Below are the code and all the weights of a small trained network. Each question names an input and a class and asks about switching units off, where a switched-off unit gives its printed mean instead of its output.

import numpy as np


def w(rows, s, z=0):
    codes = np.array(rows[::2]) - 128.0
    scale = np.full(codes.shape[1], s)
    scale[-1] = z or s
    return codes * scale


def f(y):
    return y / 2 * (1 + np.tanh(0.7978845608 * (y + 0.044715 * y**3)))


def log_softmax(a):
    a = a - a.max(-1, keepdims=True)
    return a - np.log(np.exp(a).sum(-1, keepdims=True))


def net(x, mask):
    res = np.array(x, float).reshape(1, 7) / 4 @ E
    y = f(res @ A[0][:, :-1].T + A[0][:, -1])
    res = res + np.where(mask, y, B[0][:, -1]) @ B[0][:, :-1]
    return log_softmax(res[-1] @ U[:, :-1].T + U[:, -1])


A, B = {}, {}
E = w([
[127,125,133,132,146,109,123,127,111,123,126,136],'x0',
[128,133,123,122,122,133,133,121,133,134,136,130],'x1',
[78,168,199,56,193,213,99,67,182,58,74,183],'x2',
[140,56,169,89,173,188,58,209,122,103,220,67],'x3',
[93,46,34,185,113,198,135,60,78,30,121,102],'x4',
[113,255,102,190,198,188,220,183,114,104,201,111],'x5',
[126,150,44,72,133,195,92,161,55,195,126,215],'x6',
],0.0058)
A[0] = w([
[121,37,122,74,88,70,77,77,162,145,92,130,80],'N1',
[77,39,3,183,97,205,140,59,71,5,127,82,40],'N2',
[115,194,104,145,88,64,180,41,140,157,9,198,61],'N3',
[130,162,176,178,131,118,183,109,187,86,162,44,187],'N4',
[39,171,195,52,180,237,84,13,187,79,65,201,2],'N5',
[133,142,67,98,146,171,75,169,38,185,138,234,98],'N6',
[174,179,202,75,130,80,135,201,186,197,136,136,22],'N7',
[201,94,42,188,14,70,155,151,76,187,186,93,50],'N8',
[126,157,30,50,124,181,100,160,74,190,111,197,123],'N9',
[136,43,161,80,46,95,71,110,113,137,78,148,44],'N10',
[81,214,101,171,179,161,234,176,120,108,199,113,30],'N11',
[116,81,212,189,128,61,163,92,202,97,105,45,138],'N12',
[147,46,204,51,181,184,31,182,130,120,215,69,76],'N13',
],0.0053,0.0033)
B[0] = w([
[179,193,86,135,179,201,68,90,87,163,140,144,186],'N1',
[177,140,204,90,64,75,125,161,74,158,215,252,255],'N2',
[174,128,38,197,95,127,183,255,223,46,221,102,206],'N3',
[103,149,90,84,116,138,81,84,80,122,95,113,196],'N4',
[125,75,192,161,172,107,195,56,176,165,228,67,223],'N5',
[117,120,117,89,121,91,117,103,79,67,121,69,206],'N6',
[166,150,204,97,70,83,119,110,91,173,237,209,174],'N7',
[105,59,204,164,229,112,184,63,141,183,186,65,222],'N8',
[86,116,104,65,83,69,127,94,59,76,105,45,210],'N9',
[212,192,41,176,206,225,81,58,111,176,152,122,180],'N10',
[201,202,79,120,170,194,65,53,91,168,139,141,193],'N11',
[117,164,107,49,103,101,94,94,49,53,86,81,203],'N12',
[154,128,64,204,98,120,175,218,189,34,165,110,232],'N13',
],0.0079,0.0054)
U = w([
[200,198,74,142,201,227,63,80,110,161,127,139,68],'0',
[100,62,207,159,209,111,201,74,146,159,162,64,73],'1',
[155,141,211,86,34,87,118,137,107,142,163,254,100],'2',
[148,127,54,191,86,130,165,211,176,65,140,105,96],'3',
[69,143,105,40,83,88,96,91,86,79,80,50,85],'4',
[106,125,131,139,133,136,112,135,121,125,103,142,255],'5',
[110,120,132,121,123,137,124,127,135,138,101,137,250],'6',
[64,111,145,139,128,152,124,161,155,171,26,181,94],'7',
],0.0094,0.012)

Each question gives the input, the list of numbers given to net, and the class t.
The units are the neurons (one row each of A and B). Each row of codes is followed by its name. A weight is (code - 128) times the scale printed after its matrix; where a second scale follows, it is the last column's (A, B and U).
mask holds one flag per neuron, in row order. A switched-off neuron (its flag False) gives its mean, the last column of its row in B, instead of its output. The means were averaged over made-up inputs and are rounded, as every weight is.
A unit's drop is (log p(t) with every unit on - log p(t) with that unit switched off) / (log p(t) with every unit on - log p(t) with every unit switched off).
The circuit of an input: a set's keep is (log p(t) with only the set's units on - log p(t) with every unit switched off) / (log p(t) with every unit on - log p(t) with every unit switched off). Starting from the 12 units with the biggest drops (on a tie, the unit counted first), units are removed one at a time, each time the one whose removal leaves the highest keep (on an exact tie, the one counted first), for as long as the keep stays at least 0.8.
circuit, biggest first: the units of the circuit, biggest drop first
unit that matters most: the unit with the biggest drop
k most important neurons: the k neurons with the biggest drops, biggest first
drop when u is switched off: that unit's drop, to one decimal
input [-5,-6,-7,-3,8,-8,2], class 0: unit that matters most : N10
input [5,6,0,4,6,4,-7], class 4: circuit, biggest first : [N12, N4]
input [-2,-4,2,6,4,3,-7], class 4: 2 most important neurons : [N12, N4]
input [-7,-8,-8,3,0,-6,-2], class 1: 2 most important neurons : [N8, N11]
input [6,-7,-4,0,-4,1,8], class 4: circuit, biggest first : [N9, N6]
input [3,2,8,6,0,-2,-1], class 1: 2 most important neurons : [N5, N3]
input [5,-5,0,1,-1,-7,-5], class 0: circuit, biggest first : [N10, N1]
input [8,5,-5,-2,-6,0,-8], class 4: 3 most important neurons : [N12, N2, N4]
input [2,0,4,-5,-3,-3,-4], class 3: 3 most important neurons : [N3, N8, N2]
input [8,-7,-2,-2,-6,1,8], class 4: 2 most important neurons : [N9, N6]
input [4,4,-8,4,8,4,-7], class 1: 2 most important neurons : [N8, N7]
input [1,6,-3,7,4,7,1], class 0: 2 most important neurons : [N11, N3]
input [-1,-2,-6,3,4,-2,8], class 4: 3 most important neurons : [N9, N6, N5]
input [-6,5,7,7,-2,5,4], class 1: circuit, biggest first : [N5]
input [-1,7,-1,7,-8,-3,-7], class 2: 2 most important neurons : [N7, N3]
input [-4,-1,-3,7,7,-3,-7], class 2: 2 most important neurons : [N2, N3]
input [-2,8,-3,4,3,7,-8], class 4: 4 most important neurons : [N12, N4, N10, N1]
input [-6,-6,6,4,8,-4,6], class 2: 2 most important neurons : [N2, N8]
input [2,-6,7,-6,-7,-4,8], class 4: 3 most important neurons : [N9, N6, N2]
input [-1,-4,-3,8,-2,-4,8], class 3: circuit, biggest first : [N13]
input [-6,1,3,-8,4,-4,3], class 3: drop when N7 is switched off : 0.0
input [4,-8,-8,-5,5,-8,4], class 0: drop when N1 is switched off : 0.7
input [-1,-2,-6,-6,-2,3,0], class 1: drop when N13 is switched off : 0.4
input [-4,2,-2,5,-4,-4,3], class 3: drop when N2 is switched off : 0.4
